Each row has a class, written as a number after it.
[ -78  258   66  336   -1 -237   -1  269  -58   36   57  113    0 -126
  -55   73  -53  203   28   40   79  -67 -135    3 -124 -292   14   52
  -38   87   39 -129   46   61 -183  111 -300]
0
[-280  102   56  247   94  -93 -112  217  278  -97  186 -137  133 -170
 -182 -161  101 -116 -182  215  -93 -232  229   52 -128  -98   77 -381
  176   70   34  133  147  -58  -24  -36  -63]
6
[-138 -202  165 -210 -226  128 -279    9  285  150  254   62   91 -230
  315 -102 -142 -172  231  108   27  283   96 -123  105  206 -369 -131
  267 -178   30   30 -215  126  -74 -353  180]
2
[ 303    7  -59  194  125 -170  160  137 -196  178  -47  110  125   70
   -7 -244 -133  -26  105 -250  176  -12  -46  209   15 -257   57  -10
  -84   10  -83  -88 -376  124 -178 -312 -204]
8
[-122  -61   -3  194   74   11  -36  -33 -123 -196  176  -41 -159 -131
  151 -343  -29  170  330  196   23 -143 -102 -446 -452 -561 -521  132
  -23   21   84 -275 -276   20   67 -231 -100]
5
[-204   62  -99  355  263  213 -303 -348   96   36  -23  -46   25   40
 -115   -3   57 -257 -142 -219 -114 -236 -108  -46 -109 -167  275 -213
  304   21  461 -152  -58 -259 -357   11 -193]
0
[ 357  -21  347 -136  115  -83  177  -17 -266   55  406   46 -273  -99
  -21 -474 -122   68  347  -49  128 -171 -100 -156 -138 -321 -150  217
  -74  552  -87 -229  450 -395 -107 -177  173]
6
[ 135 -386  -33 -502  186  141 -136 -521 -157   48 -292    5  189  180
   35  -37 -145   59  149 -580  199  -54 -153   -4  494  562  313  541
   52 -219   36   74 -669  314    7 -824  208]
5
[  46   62 -115  -50  364  107  188   59 -184  141  188   25  149  325
  -53  -22   10  177  -57 -110  -95 -140   43 -500   15 -226  276   18
  -70  257   52  -27  -14  152  231 -118  -95]
4
[  41 -110  -64  165  105  327   73 -128   77   10  101 -132   51    2
  288 -274  127    9   22 -304  -95  197  136 -187  135 -205  -69 -237
  -17   13  101  201  -68  380  213 -586  -51]
8
[ 178 -127  233 -467 -296  109  456   22 -137  280  314  -94  -41   92
 -102   85  -23  -33 -158 -318    4  141  227  501  223   93  -95  -20
  -31   93  -75 -120  453  -59  -10  -17  238]
5
[-110   55 -107    9  376  324 -147   53   19  -24  -34  -84  134  -73
  -97  -29   10   11  223 -363   87   75   23  297   93  108   57  -62
  441 -235  123  123 -253 -110 -226 -556 -125]
4
[ 181 -326 -137  -74 -115  139  283 -264  -13 -433 -457  189  206   69
  -55   70 -197 -164  230 -260   89 -378  -57  -16   84  460 -144  569
 -395 -229   26  -32 -185  146  251 -255  104]
6
[ -77   43  101 -309   25  116  -47  231  176 -202  -32   87  -18   19
    5 -503   80   50  208  -60  -69 -337   69 -470   -1  -24 -176 -112
  -33  431 -145 -139  400 -227  274  205  178]
7
[ 182  136  139 -289  -94  121  100 -116  -11 -116  174   54 -421   72
  187 -395  -44  206  283 -452 -216 -132  -36 -771  -51 -127 -164  308
 -410  401   91 -201  408  -53  482 -307 -188]
1
[  20  -85   91 -123  471  402 -434  -22  325  288  232   38  -17  160
  357 -230   99 -532  -35 -285  -66  242   17  -79  288  -90  162 -899
  435  145   -4  102  274 -263 -496  -26  109]
0
[-152  126  -28  -87  -49   47   -3   63  271  -85   21   25  -67   -2
   48 -206  -34   91  263 -150  -21  284   51  -14  -88  -77 -156  -69
  209 -193  -42  103 -138  -19  -65   12 -123]
1
[  71   26 -128 -128   38   81  -45  -15  108   99  122    4   30  130
    6  -45   56 -225   32 -364   69  182  194  100   32   83  127 -252
  131  164   17   69  104  -39  -98  303  -13]
4
[ 233   -2  219 -153  140  -46   85 -425 -435   -3  495  147 -134  250
   10  -79 -203 -192 -123 -282   33 -151  -69  -43   88 -165  299  321
 -393  506  143  -25  285 -265  -75 -463   93]
1
[-211 -183   47  -53  135   97 -632 -404  390  131  304   71  -45 -405
 -190  119 -177 -285  -58 -126   61 -110 -338  119 -184  221 -198  -37
  261 -544  335  -99 -397  -25 -433  -93   49]
4
[ 179   46 -289 -101  345    7  109 -170 -137   87  330  102 -161  223
  115 -203  -13 -477   92  -88 -135  -20 -136   59 -213 -246  248 -261
 -222  228  147  -62 -240 -178 -153   -5  -50]
1
[ 174 -144  246  -94 -202  -18 -436  -93  -10   52  100   65  102  -93
   36 -460  -68  166  106 -410   84 -292 -168  -13 -191  130 -138  393
   91 -296   35 -323 -174  -66   10 -376   15]
3
[  64   89  -48 -449 -167   33  107   83  -68  -37 -558 -130  152  121
 -131   43  253  399  -44 -493  -69  154  358 -194  133  314  -58  132
   -6  118 -192  203  -95  223  574 -112  180]
1
[ 161 -113 -204   29   34 -165    2  212  -79  195  193  175   71  169
  410   79   34 -319  183  176  149   96    7  -79  176  132  106  117
  -52   47 -147 -119   66 -255 -300  -15   79]
0
[ 488 -217 -268   56 -153  -63  113 -103 -131    0 -132   91   68  218
  239  566  -74 -340  149   53  145  -55  292   41  264  196 -101  139
 -439   89 -154  -71  141   54  263   23  102]
3
[  73  145  163  262  -16  -34 -140   18   72   71  345    5 -151  -41
   59  -73  -80  -60  -37  -82   -2    0   62   73  -12  -49  -65 -291
  216   48  -74  -21  137   -6 -221   90 -185]
3
[ 109  -69  200   83  186  -89 -291  154 -125   16  159 -204  270 -275
  -66  224  -32  173   53  278  246  -21   -4  397  135 -116   62 -379
  486 -128   -2   90  -16 -156 -162  -82  439]
8
[-224  -19  209 -252  250  107  144  445   73  173 -421 -286  464  -44
 -305 -110   11  249 -140 -183   42   -6  341  125  247  897  329 -587
  544  -70 -233  384  402 -252  -88   52  277]
8
[ 130   -9  -95   13 -254 -283 -119  -29  207  355  607   25 -330 -159
   96  -26   12 -177 -188   36 -111  439 -312   60  -70 -248 -135 -340
 -129   33  -63 -162 -165   97 -171 -287    5]
4
[ 134  -44 -158   65   14   18  118 -154 -190  -72  130  -58 -192   43
  112  -30   27   96  -17 -216  -51  -41  -43 -107  -63  109  179  211
  -89 -212  -32   36 -208  123  -64  -74 -125]
7
[ -56  -68  -77  187 -225 -118 -161  -68   50   87  -99  -38  -33  241
   91  132 -102 -268 -179  178    1  128  139 -349 -159 -178  221  101
  -62 -229 -136  100 -306  407   55  185 -284]
5
[ -43   -1  246 -110  -44  -53  -97  162  221   20   52  -26 -121 -242
  -69 -143 -100  102   84  284  -21  -19 -130 -155 -112  117 -233   37
  206 -139  -70   -3 -190 -115  -82  -44  -62]
6
[ 204   40  -60   10  394  278 -216  206   60  389 -103  179  435  209
 -122  180  152 -103 -150 -394   20    1  301  443  447 -107   63 -711
  242  328  -51  -97  457   -6  -58  152  108]
5
[ -63   29  199  294  230   57 -266  390  -44  -46   55   -5  185  -99
  141 -138  -38  -59  -55  354  190  -20  -64 -169 -103  -55 -145 -443
  188   -6   16   38 -215 -164 -421 -197   97]
8
[ 204 -129   15  190  117  -20  -95 -107 -257 -151 -410  142  308  170
   91  199 -150  -19 -119 -546  164 -416 -106   68  158  -98   -7  137
 -187 -202 -290   75  221   -2   44  188  133]
3
[ 178 -183   80  -93 -135 -236  138   70  -87  248  216  177  109 -206
   65  -55   34  288  -69 -149   70   29   84  180  300  -21 -201   65
  -85   52 -280 -143  155  162  173 -391   85]
0
[-266    5  135 -182  -89  120 -227  131  173  184  343  144  -15 -401
  132 -189  -62  285  166 -334  -65 -165  -48 -482  161 -455 -467 -303
  189  290  -72 -354   34  103  215 -544  -24]
2
[ 138  110 -305 -174 -355 -154  425  125  -61  170 -252 -152   45  -31
 -132  181  278  363 -170 -858   45  273  -34  425  195  348   73  225
 -178 -190  -26  -36 -134  307  176 -238  -48]
0
[ 191 -188 -275  253   46  225  386 -125  -44 -117  253 -198 -179  -32
  -41 -168 -100 -299  -45 -295 -143 -287 -314   41 -190 -152  -13 -323
 -305   86  134 -140   26   21  -62 -153  -54]
7
[ 106 -135  -12  213  171  306 -242 -222  202  -37  -94   87   48  113
  124 -139  -90  -90  208 -205   -7   39   32 -127   12   44  -99  110
   76 -403  118   37  -54  309  -64 -115 -147]
8
[  95 -256 -137  169  518  144  -63  155 -170   44 -206  123  189 -144
  101 -338    2  -60  114  273  -36 -310   -3  -21 -275 -283 -275 -175
 -386  112  -93   23 -209   44  -50 -161  -24]
3
[  76  150   -2 -616  -68   31  176  194  277  -18   83  -74  -57  219
  -78 -183  131 -217  144   53   88  130  254 -151  -52  129  101   72
   51  295 -231  280   89 -548  210  382  193]
7
[-353  231  336 -259  130 -346 -101  232  151  -26 -146   -4  221  228
 -336 -234 -220  -47  156  440   57   92  -32  212   25  101  244  197
  604 -276 -200  223 -223 -292 -242 -136  171]
2
[ 359  157  -16  -24  305 -197  161   21 -402  125  221 -132    3  372
   79   76  178  411 -105 -217  202  204  -68  317  105 -260  266  -37
  -11  -54  -58  -41   -6 -316 -227 -235  198]
0
[ 113  118   58  155 -134 -262   41  -20 -294   33  191   71  -90 -160
   78  -96    5  -23 -121 -144   51  -89  -14  142   20  -91   78 -117
  -44  338   45  -93   18   23  -48  116  -48]
4
[ -99 -343 -210   98  191  -59 -113  186   63  324 -131 -151   53 -185
 -102  -69  -46 -278 -137  440  148  -54  129  539  129 -213  254 -520
  198  -65  -30 -130   70 -415 -628  454  -61]
2
[ 124    9  -28   -7    6 -185 -126 -329  -93  139 -189  132   71  179
  108   48    9 -180 -245 -566   55  -32   75  117  328  -29  483  -14
  140  -73  -74  119  -19  -65 -157  263  -41]
1
[  71   42   -9  217  124 -333  183  181 -421  179  -69   -8  -51 -147
 -106 -384  -95  209  -58   94   20 -126 -142  113 -279 -205  -18  -67
  116 -136 -213 -125 -380  128  -63   82 -228]
8
[  45   52   69   84   16   11   88   61 -148  139 -140  -48   54 -150
 -139  289   47  165 -171  152   30   23  121  166   63   80   66 -129
  -14   61   -1   81  106   46   41  102   24]
8
[  55 -336  -50  451 -131   44   79 -175   89   -6   52   49   85 -100
    4 -261 -189 -247  -71  468   94  147   40  170   35  153   89  162
   70 -391  185   49 -221 -107 -408 -298  -51]
2
[ -12 -120   28  198  278 -180  -11  -32 -261 -153  -98   41   -6  -98
 -146 -274 -139 -171 -143   62  154 -343 -236  116 -111 -184  -15  -53
   93 -108 -200   51 -212    4 -355  248  130]
1
[ -78  282  130   82   43 -255   87   29 -133 -286 -235   65   29   21
 -108  -53   34  199  191  420  -47  106  -19  314 -364 -235 -204  118
  -16  114   30  141  -29 -278   78  351   48]
1
[ -56  -32   37   21  -33  108 -143   17  112  -55  -84   -2  101  146
   30  127  -73  -24   68  -43   66   90   97  -76  106  183  -67   42
  144 -172   76  -42  -49  163    2 -105 -135]
1
[-106    0  -25 -479  237   30  217  119  -10  160 -582  -36  146  116
  -50  -30  -37  -48  102 -144  207  165  -75  296  196  377  278   40
  -41  -38 -191  346 -150 -263 -221  159  130]
8
[-161   67  -38  204  115  -57 -108  124  227   -7  -95  -32  121  -34
 -114  -90  -54  -64   76  216   78  222  182  250   65  167  134 -106
  329 -236   63  202 -174  -47 -242  -61 -212]
5
[-308  -70  -16  377  -42  115 -206 -133    6  -31  143 -156  142 -263
 -184  -20  115  120 -313  195 -179   51  266  263 -108   98  -64   78
  229 -289  179  195 -156  461  191 -469 -213]
0
[-223    2  105 -390  267  206  108 -234  -50  125 -248   34   45  141
 -245  134 -174  277  121 -377   43  200  163  116  285  100   13 -176
  375    7  -84   26  292 -251 -111   24  106]
0
[ -38 -135  221 -284 -243 -268  260  241 -152 -189   41   -9  -84 -351
 -130 -177  -58  678  371  698  204  101 -338 -132 -208  359 -161  624
 -126 -203  -98 -217 -457  120  190 -761  132]
1
[-161  199  295 -197 -244 -108  -31  149 -115 -275  173   56 -136 -129
   45 -534 -169  -18  127  155  -20  194  -52  -93  -97  218 -320  -29
  112  270  -42   59   79 -340  154 -366  174]
2
[  -5   83  -31  -32   95   60    4 -212  -51  -11  -59   45  -95 -140
  -45  -57   55   70  -37 -224  -49 -101  -81   24    0 -138  234 -101
   20  102   81   64   -9 -109  -40  137   54]
0
[ 335 -325 -128 -509   91  190   19 -328 -209  252 -129   93  317  336
  -91  364 -165   -6   69 -603   32  113  -28  293  124  334   -5  270
 -263 -111   -7  -41 -120  320  233 -136  217]
8
[ 107  -35  131  -11 -188 -214   92  301 -188   74  128   30  161 -103
   97   90   33  -58    4  462  230   43  111   94  297  132  156   24
   39  370  -70  -63  162 -243   46 -279  203]
5
[  25   51   83 -509 -371    5  376   81   79   -7  159   76 -102  -68
  -90  136  -99  136  208  -15    2  491  -98  235   -9  405 -463   84
 -229  155 -144   16  131 -150  247 -377  256]
1
[ -82  350  318 -143 -254 -361  206  162 -141   50  491   64  -39  -17
 -219   49 -197  480 -117 -362   40   45 -262  352 -173 -120 -322  398
  -84 -272 -148  -96  -93  -30   47 -477 -114]
5
[-160 -191   51   89  150  122 -392 -101  204 -101 -401 -129  349  183
 -260  -45 -173 -441    9  263   97 -161  122  468   53  277  354    4
  808 -750   41  212 -351    1 -421  530  144]
8
[ 103 -164  -71 -585  127  127  -96   25  193   77 -326  259  384  352
  350   54  179  -13  250 -392  153  218  217 -294  377  233  -29  178
  -99   86 -177  119   30   -9  240  -24  272]
2
[  14   92   21  183   18  -99 -137  -97  -90  205  136  -82    3 -240
 -208  343  -84    8 -127 -285    3  228 -193  708 -248  246 -223    9
 -108 -269  115  135  -73  346 -178  -93 -150]
7
[ 134 -120 -246  -25  -64  258 -220 -134  142 -404 -175   95  -35    6
  121 -238   32  200  103 -518  -18 -416 -116 -621  -93  146 -202  462
 -163 -451   21  -20 -238  410  276  487   87]
5
[-194 -159  -99 -153  196  327  -33  395   -7 -283  -48  -12  155  -20
   52  115  163   13  319  259  -28 -636  144 -583 -170 -275 -151  107
   60  392    9 -321   24   55  235  256 -106]
0
[ 163   46 -338 -107 -302  -84  -42   -8  -38   43  -41  -36   87  347
  161  750  -30 -140  -14   27  -24  450  198   99 -188  397 -160  177
 -447 -124  -78  181  -79  124  412  224 -131]
7
[  86   28   68  475   82 -105 -246  -72   -8  -19  102  -76    1 -146
    2  -34  -76 -134   16  141   63   41  -28  144  -54   12   -5 -317
  399 -201   39   20 -111  -16 -163 -195  -59]
5
[  63 -110  174 -423  255  123   63  173  -15  150  -80  342  212  246
  -56 -617 -163   14  278 -324   88 -266 -150 -239  103   37 -101  283
 -135  421 -247 -161 -132   71  -90 -343   18]
1
[ 229   13   -1 -235   78  136 -234   55  103   32   57   86   83  436
  215 -126 -132  -22  -33 -661  -14  -55 -187 -493  180  423   33  102
 -361   19   72  -96  -47  -12  -21 -452  -38]
3
[ 145 -135 -199   94  179   72  -23  276  -43  220 -227  -66  340  -85
  -68  -22  117  -22   20  -49  138 -121    7  215   24 -312 -141 -366
  196 -217  -81 -162 -400  268   73 -228  166]
0
[ -10   92  -15  229  210   68  -13   65 -105   28  104  -26  -80  -17
   15  -48   46   48   69   53   67   52   89  -46  -49 -317   74 -105
  185   78  -90   70  136  -70 -169   77  -80]
5
[-224   77   74  150  263  214  -25 -366  -73 -563  219 -160 -287 -139
   19 -158   56  274  160   46 -191 -421 -160 -604 -323 -169 -151  134
  -69  -38  161   49  112 -250  176 -465  215]
8
